In the rows, zero is written as 128.
Here are made-up elements, facts about them, and rows of numbers that follow some of those facts. Name the element behind each unnamed row.

Some elements and their rows:
flureku: [ 96 158 115 141 117 157 127 119 151 124 141 138 113 179 141  94 137 133
  85 119 138 178 152 131 186 127 138 125 123 126 121 129 160 112 118 123
  99 129 106 117 123 135 124 121 161]
vegrulun: [111 148 124 113 118 166 140 113 179 143 137 108 145  79 155 170 142 105
 132 125 140 118 110 123 110 121 150 138 140 136 131 136 122 140 125 134
 135 111 117 127 142 161 107 148  84]
bastem: [105 148 122 113 119 172 141 111 198 141 133  98 141  66 159 188 137 100
 132 125 127 113 104 134 106 121 156 145 144 135 137 138 127 146 115 133
 136  97 118 125 134 173 110 153  82]
pozim: [108 148 124 115 118 169 140 113 184 143 136 105 144  75 156 176 141 104
 133 125 138 117 108 126 109 121 152 140 143 136 133 136 124 142 122 134
 137 106 117 126 141 166 108 148  84]
tatu: [102 119 108 168 160 111 121 136 111 123 142 153 121 124  93 139 115 135
 100 136 120 150 124 153 114 102 142 137 114 129 122 135 155 114 165 172
  97 167 124 104 122 158  97 148 150]
grobral: [127 149 142 110 117 113 150 117 180 154 149 141 142  89 148 151 145 126
  75 127 168 126 111 117 102 149 146 137 129 134 119 125  97 140 159 129
 125 142  98 135 171 163 119 140  75]
driba: [126 149 138 112 116 122 147 117 174 153 148 138 144  91 149 148 147 123
  88 126 166 126 113 114 106 142 145 135 130 134 120 128 100 137 155 131
 126 140 102 134 167 157 115 139  78]
dronol: [138 141 137 162 112  91 148 125 186 137 138 154 112 120 106  90 133 128
 105 107 135 142  99 159 136 135 126 126 138 140 131 121 118 130 141 140
 102 141 119 146 121 136 149 117  97]
didrom: [107 130 146 134 129 184 130 124 119 143 157 114 159  91 139 131 159 116
 197 123 192 149 113  87 114 126 141 111 158 136 122 129 112 129 142 136
 185  98 140 135 177 145  96 137  80]
briluner: [ 83 131 124 154 103 106 130 133 152 143 136 154 127 249 148 170  65 132
 154 122 153 152 115 143 139  60 137 142 131 141 138 125 153 121 117 118
 145 190 136 107 121  96 117 110 106]
klogem: [103 151 100 138 130 116 122 149 131 127 126 168 112  95 153 121  98 125
 125 103 172 175 144 125 106  73 145 124 114 129 110 127 155 120 158 127
 106 141 118 127 104 105 125 141 126]
plegremum: [120 148 126 115 117 156 137 116 147 148 143 124 152  98 150 144 152 114
 132 125 160 127 121 106 118 124 141 128 136 136 124 133 113 131 140 135
 128 135 116 131 156 141 100 140  86]
futol: [135 144 127 114 114 147 132 102 184 151 139 121 154  90 142 126 141 114
 159 130 143 110 137 102 101 113 155 142 139 130 114 134 118 124 115 137
 112 153 111 143 159 130  97 135  96]
peke: [109 125 106 153  82 101 126 132 135 131 148 166 103  88 125 150 119 126
  59 122 146 150  94  95 160  99 132 119 116 135 120 136 185 118 124 121
  80 131 126 118 125  99 107  94  93]
grunaske: [118 128 123 148 115 109 120 112 206 131 138 150 116 114 122 105  94 132
 148 125 132 145 147 119 110  89 162 146 130 123 108 129 168 109  97 128
  97 153 113 137 130 113 119 116 139]
droske: [ 96 152 116 143 117 149 127 121 152 125 141 142 113 166 138 101 130 133
  92 119 140 174 147 130 173 122 140 127 124 127 120 129 160 113 120 125
 104 129 109 117 123 133 123 121 152]
bafer: [100 105 103 132 125 105 123 123 163 121 135 156 119 100 126 108 116 136
 140 127 131 160 153 121 113 148 142 141  80 150 137 134 146 104 139 144
 121 136 136 106 120 129 140 131 129]
tetik: [113 146 127 116 109 150 139 118 144 156 140 122 158 154 156 164 132 114
 150 127 158 120 117 115 120 105 138 134 139 141 131 132 109 133 136 132
 139 163 124 124 153 126  97 135  76]
skevos: [138 135 117 167  89 113 138 126 148 135 137 147 113 103 103 100 145 115
 114 108 125 132  87 133 165 115 115 113 137 144 134 132 146 123 126 141
  81 136 135 141 107 104 124 100  84]

Some facts about the elements:
ρ: is of sort; Φ: is directly part of
ρ a <- bafer, bibrem, bifler, briluner, brosto, brubi, droska, droske, dusta, flere, flureku, garis, grunaske, kladrir, klogem, klunel, megon, peke, pipla, pogri, roklivar, skedo, skiskis, stevum, stoplek, tatu, vefar, vitel, zunom
ρ b <- dokun, dragre, dronol, fetrek, fleflim, futrar, klibrolu, klimol, liplik, neto, noplis, poki, ribri, ruplebrar, skaso, skevos, skigras, skiplem, stefen, tostir, triluzus, vatru, vogri, vugis
[bafer] Φ guma
[bastem, megon, pozim, ruplebrar] Φ vegrulun
[bibrem, guma, klelon, pladrun, tostir] Φ drane
[bifler] Φ trotrol
[briluner, noplis] Φ zistus
[brosto, vugis] Φ pozim
[brubi, fleflim] Φ gridivus
[didrom, dragre, flere] Φ dase
[dokun, drane, mopok, pipla, trivuk] Φ tregru
[dramudram, kimer, muplos, pogri] Φ geke
[dronol, duzaklal, grobral, klunel] Φ driba
[droska, triluzus] Φ plegremum
[droske, flugo, lebrel, trotrol] Φ miskogek
[dusetrer, rukli, skedo] Φ tetik
[dusta] Φ grobral
[fetrek] Φ mopok
[flureku] Φ flugo
[futrar, vitel] Φ klelon
[garis, vogri] Φ muplos
[gridivus, klibrolu, misume, tesker] Φ futol
[grunaske, ribri] Φ tesker
[kladrir, zistus] Φ rukli
[klimol, neflo, skiskis] Φ trivuk
[klogem, skiplem] Φ dramudram
[lebre, skevos, zunom] Φ fumel
[liplik] Φ pladrun
[mufal, stoplek, vatru] Φ bastem
[neto, roklivar] Φ mufal
[peke, poki] Φ lebre
[skaso, tatu] Φ neflo
[skigras] Φ didrom
[stefen, vefar] Φ misume
[stevum] Φ duzaklal

Which element is each row?
No name comes twice in this set of rows, the named rows included.
[134 115 110 150 121 111 135 119 160 126 127 141 126 105  99  70 146 123
 171 113 110 137 131 150 127 157 119 130 103 159 149 133 116 110 140 164
 106 142 146 128 103 124 148 127 111] : tostir
[104 133 132 146 119  87 136 130 184 133 147 168 106 118 131 130 101 140
  71 120 158 164 119 132 121 121 149 137 118 129 117 123 149 124 142 122
 115 136 106 125 138 144 137 122 119] : klunel
[114 140 121 163 116 145 144 119 222 124 122 111 108  91 118 137 121 101
 149 106  92 125  87 182 132 112 141 138 151 140 150 133 147 141  99 142
 113  92 133 136  83 159 146 133 102] : neto
[ 81 132 115 147 120 139 132 123 221 119 131 124 101  89 143 177  90 114
 115 119 113 149 106 156 117  99 164 149 132 130 136 134 177 135  99 124
 125  87 122 115 101 165 135 137 123] : roklivar
[133 112 108 146 118 108 135 117 167 126 126 142 127 101 102  66 147 124
 176 113 109 137 136 147 127 165 119 131  97 162 151 133 114 108 139 162
 111 140 148 127 102 122 154 127 110] : futrar
[142 132 112 168  76 106 138 127 138 136 140 153 110  90 100 110 150 113
  94 109 123 127  74 121 176 113 109 108 134 145 134 135 154 124 125 139
  68 135 137 140 107  93 118  90  72] : poki
[124 135 113 135 160 147 131 123  96 144 142 122 161  97 110 156 159 118
 119 143 127 112 119 137  98 123 137 136 126 134 126 140 107 127 179 182
 110 171 118 112 151 173  74 167 111] : neflo
[102 146 104 141 126 117 123 144 142 127 131 165 112 102 148 122 101 126
 123 107 167 171 141 125 111  81 145 126 117 129 112 127 156 119 150 127
 109 140 121 126 110 111 125 136 124] : pogri
[147 137 127 165 111 117 133 111 198 135 130 137 122 121  99  69 128 119
 174 110 113 126 123 146 130 106 136 132 146 135 124 128 136 117 103 146
  87 154 126 155 111 110 132 113 115] : klibrolu
[101 107 104 135 126 105 123 124 158 121 136 156 120 103 125 109 116 136
 137 127 131 159 150 124 113 143 142 140  84 148 135 134 147 105 141 145
 120 137 135 106 120 130 137 132 132] : bibrem

The same elements again, as new rows of numbers:
Some elements and their rows:
roklivar: [153 162 134  91 163  68 145  98  86 167  78 191 115 119  99 248 118 132
 138 157  87 134 173  78 103 121 130 130 182 176 127 115  82  84 122 206
  82 125 108 152  58  98 180 120 145 199  93 151 126 108]
mufal: [147 168 127  90 135  90 148  93 118 157  92 174 128  92 111 208 134 141
 117 183 108 163 154  88  87 130 119  87 136 116 131 104  97 115 118 173
 115 144 150 150 100 138 147 116 144 184  98 112 111 133]
bastem: [145 155 121  98 130  99 138  98 123 142 106 151 133  98 116 182 135 138
 115 174 115 158 139 106 100 133 122  96 124 109 135 113 113 122 114 156
 124 143 150 140 116 136 132 120 138 166 110 109 109 137]
vatru: [163 129 129  86 138 119 146 110 142 124 107 186 107 109 106 181 134 144
 135 140 130 125 154  93  90 120 123 123 165 140 106 116 131 136 111 175
 100 107 122 141  60 116 179 123 119 194 116 126 168 125]
vegrulun: [144 143 117 105 124 106 130 108 123 128 123 128 138 103 121 153 137 142
 114 167 120 153 123 124 116 136 130 106 113  99 140 125 130 126 110 138
 133 140 150 130 128 133 115 127 133 151 122 107 109 141]
pozim: [163 137 110  94 123  88 130  96 117 114 127 112 142 107 115 159 140 157
 108 175 116 157 119 124 111 140 136 113 106  90 153 131 139 121  94 149
 122 131 145 121 114 122  99 126 132 159 131 102 118 148]
futrar: [111 118 198 166  99 103 170 152 147 132  87 108  93 175 149  47 130 123
 116 103 173 115 135 115  94 133 118 158 117 145 104 101 181 146 136 134
  79  84  79  99 102 172 152  89 136  65 142  95 181 140]
liplik: [112 119 196 163 100 103 170 153 148 129  89 110  95 177 147  51 133 125
 117 102 172 114 136 117  94 135 117 156 117 142 105 101 178 141 135 135
  80  85  79  99 104 170 151  91 136  68 140  99 184 141]
pladrun: [107 147 171 156 100  85 157 132 128 151  94  93 123 150 149  83 134 124
 102 146 147 151 123 126 103 144 118 120  89 113 133 103 149 126 132 125
 111 126 119 109 148 177 112  94 150  72 127  90 120 150]
kladrir: [109  89 128 134 157 142 108 130  92 144 173 152 132 137 169 206 131 141
 156  92  77 105 136 126 132 127 147 116 122 151 175 188 136 149 137 149
 110 121 128 163 142 106 113 121 166 101 159 169 127 103]
fetrek: [131 113 154 144 113 129 153 149 151 113 130 123 108 144 126  84 136 130
 134 104 163 108 139 128 111 121 107 140 131 124 103 103 148 136 121 126
 119 105  92 108 110 148 127 119 123 109 135 132 191 138]
mopok: [122 143 139 141 110 104 144 129 128 133 123 105 135 123 133 109 138 129
 115 145 139 146 126 132 115 132 114 108 102  97 133 105 126 121 121 120
 138 140 128 115 153 162  93 118 143 104 124 117 127 146]
neflo: [124 147 146 153 108  92 168 140 129 132 145  97 134 126 121 105 145 125
 127 133 148 137 141 127 114 113  83 100 101  79 132  76  84  92 112 121
 153 152 100 105 160 178  55 125 152 104 114 153 166 150]
briluner: [ 98  73 135 138 166 152 108 129  86 151 195 168 132 139 191 237 135 152
 162  78  65 101 141 117 118 127 148  97 114 147 200 214 139 173 138 157
  99 118 135 182 146 110 104 111 184  88 175 181 134  96]
dase: [128 135 107 120 108 121 112 137 130 134 140 117 134  93 130 153 130 126
 119 162 132 146 130 150 116 138 123 110 125 111 112 124 154 125 120 113
 149 152 157 129 159 151 127 135 121 120 140 121  84 144]
lebrel: [115 142  99 119 122 140 124 121 119 155 112 127 146 104 124 116 122 112
 120 160 126 148 108 125 150 111 148  87 116  93 120 112 138 190 108 128
 179 124 144 127 153 130 100 114 140 131 123 117 100 135]
fumel: [122 144 131 126 118 133 124 124 136 114 129 138 133 107 122 138 141 126
 129 156 122 152 119 149 141 135 151 110 107  95 126 130 131 113 140 102
 150 148 156 136 170 133 106 132 134 148 116  88 118 142]
droska: [130 119 116 129 142 122 108 134 100 125 131 118 132 135 121 145 118 123
 138 121 111 114 125 147 156 130 144 157 146 154 129 144 131 105 124 128
 126 124 116 122 128  97 129 141 126 127 131 149 114 123]
grunaske: [125 141  86 152 127 129 120 120 142  99 147  90 156 168 141 113 106 113
 119  94 120 117 129 131 140 119 130 126 146 173 124 150  85 113 172 134
 102 141 103 145 120  84 147 141  99 163 137 132  78  96]

Which element is each row?
No name comes twice in this set of rows, the named rows included.
[150 126 119 110 146  94 121 117  92 128 120 129 128 134 111 178 122 135
 134 136 101 120 136 125 138 129 143 156 151 156 137 143 123  96 115 159
 106 118 108 125  97  90 135 134 132 153 126 145 124 121] : megon
[127 119 108 130 126 113  99 154 101 139 144 117 122 116 122 179 113 115
 143 131 116 110 142 161 141 131 135 158 168 168  97 139 158  94 127 127
 127 134 118 122 136 112 152 146 114 114 149 166  93 123] : flere
[129 136 113 118 119 127 120 121 132 127 132 120 141 106 128 130 134 131
 119 156 126 148 117 140 128 136 129 110 108  98 136 127 136 134 120 114
 148 145 158 128 153 139 108 130 131 130 126 110 101 141] : plegremum
[120 141 104 119 122 137 123 120 122 146 119 126 145 104 126 123 124 117
 118 157 128 147 111 129 144 117 142  95 112  96 122 116 134 174 113 122
 171 132 147 127 153 135 102 118 138 131 124 116 100 134] : miskogek
[124 144 140 144 112 102 153 133 128 132 135 106 136 123 129 110 142 127
 122 140 140 141 133 130 117 124  98 104 105  88 132  93 106 107 115 118
 148 147 116 113 156 166  76 122 145 108 120 132 144 147] : trivuk
[160 112 119  96 130 133 134 120 145 103 128 152 115 116 111 143 135 148
 135 131 135 120 137 117 109 125 130 135 149 128 115 131 151 140 106 149
 112 102 122 127  78 113 153 131 110 169 135 122 168 131] : ruplebrar
[126 132 100 120  98 115 106 149 129 140 149 113 128  81 128 176 127 122
 123 170 137 144 139 161 111 141 119 110 135 117  90 125 172 117 120 111
 148 155 159 127 164 158 137 139 112 114 152 131  69 146] : didrom
[132 112 147 137 114 139 146 146 154 113 131 129 110 137 126  93 135 131
 137 105 157 109 136 129 114 120 114 139 137 127 105 112 150 140 123 126
 122 106 101 114 110 142 136 122 120 118 135 129 180 134] : dokun
[140 107 118 114 124 157 122 138 154 102 141 142 117 118 119 115 133 134
 138 117 146 110 128 139 124 125 130 140 143 127 105 134 159 152 119 121
 131 109 129 125 109 118 147 138 106 143 140 126 159 129] : triluzus
[185 105 114  80 129 105 135 105 137  85 132 134 120 118 101 152 139 169
 125 140 129 124 126 116 105 129 138 145 141 116 128 139 165 134  85 165
  98  91 113 115  59  99 137 131 109 179 146 114 176 138] : vugis

The same elements again, as new rows of numbers:
Some rows with their names:
stevum: [168 142  92 111  56 116 106 138  56 129  73  96 150 138  87 188 123  87
 140 134 129  71 107 134 117 146]
megon: [159  95 107 115 117 135 152 162 132 132 158  93 135 138 114 163 126  94
 187 140  92 122 121 119 129 149]
klogem: [137 101  79  91  74 125 144 153 148 118 116 133 166 229  74 107 186 108
 144 126 111 115 113 120 143 120]
skiskis: [ 75  95  40 128  76 166 158 136  86 146 194 126 129 133 144 130 141 170
 141 151 118 112  87 138 108 158]
bafer: [ 91 107  79  80 129 130 175 141 144 100 172 116 131  88 137 149 204 171
 124 171 174  77 109 151 107 155]
droske: [137 142  64 117 111 126 140 126 154  95  99 117 119 146 104 126 107 156
 190 136 113 119 124 114 126 126]
dragre: [159 153 100 121 166  87 126 126 139 152 131 144 149  96 157 121 104 102
 105 112 127 180 138 128 177 109]
vugis: [176 130 179 129 171 118 148 142 128 180 165 108 129 110 158 103  91  93
 137 124 118 163 171 127 161 139]
skaso: [ 71 129  94 151 112 163 153 113  62 206 212 149 121 110 195  58  96 184
  89 132 141 158 128 146 135 152]
triluzus: [150 150 144 124 148 105 130 124 121 152 126 137 141 115 148 104  92 125
 111 109 139 157 155 136 164 113]
klibrolu: [143 144 165 132 153 139 122 125 155 161 129 139 171  85 127 125  85 154
  98  92 113 144 149 157 139  80]
tostir: [104 145 143  97 174 115 167 118 135 149 173 136 127  65 180  87 160 174
  74 149 196 122 156 156 141 141]
trotrol: [126 179 121 155 149 124 107  83 171  98  53 135  74 137 127  78 102 157
 160 139 123 133 146  99 118 122]
duzaklal: [158 167 157 149  89 112  74 100  62 137  34 114 114 127 110 149 124  79
  99 134 139  86 125 122 108 142]
geke: [125 130 144 136 113 123 111 116 147 123  81 148 125 196 104  84 174 106
 109 127 122 127 131 112 130 119]
drane: [ 81 132 143 124 158 130 141 103 147 111 135 135  96  84 161 111 199 163
  87 169 178  97 125 136  99 153]
didrom: [141 143  74 145 158  91  97 111 158 113  95 147 124 106 144 152 147  77
 114 135 101 166  98 103 144 117]
dramudram: [125 127 143 128 105 124 112 118 153 125  79 154 130 218  94  70 191 100
 103 128 121 129 130 108 135 118]
mopok: [ 84 130 127 147 129 142 124 104 119 130 134 139  98 113 155 104 158 152
 102 154 144 116 117 128 105 147]

Rows to name:
No name comes twice in this set of rows, the named rows included.
[ 85 135 106 140 124 148 152 115  80 191 196 145 124 103 186  67 105 175
  89 132 149 153 136 147 141 146] : klimol
[ 91 107  82  79 135 126 176 142 150  98 172 115 132  84 139 149 209 172
 119 174 177  76 109 152 108 157] : vitel
[ 60  92  26 139  61 177 158 136  66 160 213 128 125 140 152 121 132 180
 142 150 109 119  80 138 103 164] : tatu
[149 160 154 149  99 115  81 102  81 132  49 121 113 130 113 143 126  88
 106 134 135  97 124 121 111 139] : driba
[138 103  79  98  80 126 143 152 139 117 118 129 160 208  81 120 172 113
 149 127 110 114 111 123 139 121] : pogri
[171  85 126 118 127 143 159 170 135 146 179  77 129 140 118 161 126  79
 200 148  81 125 130 114 125 160] : stoplek
[164 155  78 121 175  76 123 127 146 150 131 148 155  88 163 130 110  91
 102 115 122 191 129 124 185 107] : skigras
[172 171 154 124 115 101 109 118  69 169  88 123 143 109 135 121  89 100
  93 113 153 122 154 140 153 127] : dronol
[171 133 175 127 167 119 146 139 126 177 161 113 131 111 155 100  92 100
 132 121 122 161 169 128 160 135] : ruplebrar

Now the same elements, written a new way:
Some elements and their rows:
pladrun: [134 146 134 141 124 158 116 147 144  86  57  52 148]
noplis: [174 132 129 149  91 130  98 115 133 121 182  98  43]
flugo: [ 98  69  97 153 101 183 128  89 120 105  81  71 118]
briluner: [178 139 146 129  90 120 144 107 100 150 125 122  37]
ruplebrar: [123  99 108 129 116 112  78 139 144 118 163 137 108]
vugis: [121  98 110 129 117 111  75 139 143 117 164 141 108]
tatu: [140 110 139  88 124 104 182 123 194 154 105 123  97]
klunel: [142  90 132 146 131  97 152 157 112 180 110 120  96]
flere: [134 101 112 121 111 104 152 136 113 163 110 125  92]
gridivus: [152 120  71 199 115 182 142 118 142 105  80 125 141]
plegremum: [119  96 120 177 116 176 131 127 134 100  83  97 114]
flureku: [116  81  92  98  96 112 148 103 103 166 107 103  94]
skiplem: [110 106  79 133  92 126 120 193 149 112 165 111  71]
futrar: [145 147 105 109 117  98  89 164 154 119 143  60 128]
lebre: [112  79 120 182 119 172 130 123 125 112  84  85 116]
klelon: [133 151 133 140 124 155 114 149 140  84  55  48 150]
skaso: [136 105 121 109 124 115 133 131 228 125 162  99 103]
garis: [113 110  98 113  92 116 170 185 115 141 107 135  64]
duzaklal: [128  73 148 214 146 167 130 154 131 127  84  90 121]

Which element is each row?
No name comes twice in this set of rows, the named rows included.
[156 120 129 125 101 113 148 122 108 155 116 124  65] : skedo
[142 126 126  95 118  99 156 138 146 153  98 109 106] : pipla
[101  95 148 156 126 169  81 117 125  71  76 167 133] : mufal
[118 100 116 124 119 110  64 136 141 110 162 157 112] : vatru
[115  86 120 180 119 174 130 124 128 107  84  88 115] : fumel
[129  91  95 143 112 113 104 143 143 139 168  95  99] : skevos
[125 108 147 143 129 173 156 118 208  93  75  87 125] : trivuk
[171 131 140 128  95 117 146 111 102 152 121 122  46] : kladrir
[141 116 135  90 122 102 174 129 180 154 102 117 100] : skiskis
[148 150 123  88 118  89 139 154 124 148  87  86 120] : bafer
[120  86  96 102  99 110 149 109 106 164 107 107  94] : droske
[102  95 144 158 125 169  86 119 126  74  78 160 131] : bastem
[133 145 135 139 124 158 118 146 149  86  58  52 148] : drane

